Below is a small trained network, with its code and all its weights. Each question gives an input and a class and asks what happens when units are switched off, that is, made to give their printed mean instead of their output.

import numpy as np


def w(rows, s, z=0):
    codes = np.array(rows[::2]) - 128.0
    scale = np.full(codes.shape[1], s)
    scale[-1] = z or s
    return codes * scale


def norm(h):
    return h / np.sqrt((h * h).mean(-1, keepdims=True) + 1e-5)


def f(y):
    return y / 2 * (1 + np.tanh(0.7978845608 * (y + 0.044715 * y**3)))


def log_softmax(a):
    a = a - a.max(-1, keepdims=True)
    return a - np.log(np.exp(a).sum(-1, keepdims=True))


def net(x, mask):
    res = np.array(x, float).reshape(1, 4) / 4 @ E
    u = 0
    for l in range(2):
        y = f(norm(res) @ A[l][:, :-1].T + A[l][:, -1])
        res = res + np.where(mask[u : u + 6], y, B[l][:, -1]) @ B[l][:, :-1]
        u += 6
    return log_softmax(norm(res)[-1] @ U[:, :-1].T + U[:, -1])


A, B = {}, {}
E = w([
[25,195,55,159],'x0',
[130,110,125,147],'x1',
[127,128,131,130],'x2',
[4,41,177,35],'x3',
],0.0041)
A[0] = w([
[191,222,163,212,74],'L0N0',
[183,68,111,197,254],'L0N1',
[2,198,127,209,126],'L0N2',
[80,99,89,88,200],'L0N3',
[39,115,167,157,117],'L0N4',
[96,173,47,153,206],'L0N5',
],0.0078,0.0016)
B[0] = w([
[67,135,154,178,253],'L0N0',
[112,181,141,87,203],'L0N1',
[149,57,59,93,244],'L0N2',
[2,172,157,88,169],'L0N3',
[73,130,139,61,167],'L0N4',
[131,117,27,171,219],'L0N5',
],0.0067,0.0047)
A[1] = w([
[202,90,202,115,201],'L1N0',
[8,138,166,143,251],'L1N1',
[170,171,90,193,201],'L1N2',
[93,79,109,148,147],'L1N3',
[176,166,99,165,168],'L1N4',
[64,99,154,109,112],'L1N5',
],0.013,0.0019)
B[1] = w([
[80,152,12,147,212],'L1N0',
[189,95,138,155,238],'L1N1',
[142,154,210,52,254],'L1N2',
[162,195,127,146,171],'L1N3',
[109,35,154,154,209],'L1N4',
[158,174,179,154,190],'L1N5',
],0.011,0.0065)
U = w([
[139,105,235,111,246],'0',
[89,117,8,112,10],'1',
],0.013,0.0012)

Each question gives the input, the list of numbers given to net, and the class t.
The units are the neurons (one row each of A and B). Each row of codes is followed by its name. A weight is (code - 128) times the scale printed after its matrix; where a second scale follows, it is the last column's (A, B and U).
mask holds one flag per neuron, layer by layer. A switched-off neuron (its flag False) gives its mean, the last column of its row in B, instead of its output. The means were averaged over made-up inputs and are rounded, as every weight is.
A unit's drop is (log p(t) with every unit on - log p(t) with that unit switched off) / (log p(t) with every unit on - log p(t) with every unit switched off).
The circuit of an input: a set's keep is (log p(t) with only the set's units on - log p(t) with every unit switched off) / (log p(t) with every unit on - log p(t) with every unit switched off). Starting from all 12 units, units are removed one at a time, each time the one whose removal leaves the highest keep (on an exact tie, the one counted first), for as long as the keep stays at least 0.8.
units of the circuit, in order: the units of the circuit, biggest drop first
most important unit: the unit with the biggest drop
top k neurons: the k neurons with the biggest drops, biggest first
k most important neurons of layer l: the k neurons of layer l with the biggest drops, biggest first
drop when u is switched off: that unit's drop, to one decimal
input [-6,6,-6,-4], class 1: units of the circuit, in order	L1N0
input [-2,-2,6,-1], class 1: top 3 neurons	L0N5, L1N0, L0N3
input [-8,-3,2,6], class 1: units of the circuit, in order	L1N0, L1N2
input [-7,-6,-1,-6], class 1: top 4 neurons	L1N0, L0N5, L1N5, L1N1
input [7,4,6,8], class 0: top 2 neurons	L1N0, L1N5
input [6,4,-8,6], class 0: top 3 neurons	L1N0, L1N5, L0N3
input [-6,-2,8,5], class 1: top 2 neurons	L1N0, L0N0
input [8,-1,6,8], class 0: top 2 neurons	L1N0, L1N5
input [6,4,4,7], class 0: top 3 neurons	L1N0, L1N5, L1N1
input [8,-5,6,-8], class 0: 2 most important neurons of layer 0	L0N3, L0N4
input [3,6,-8,-5], class 0: drop when L1N2 is switched off	0.4
input [7,2,-8,-7], class 0: drop when L1N4 is switched off	0.3
input [6,-4,-2,-8], class 0: drop when L1N0 is switched off	1.1
input [4,-3,-4,-6], class 0: most important unit	L1N2
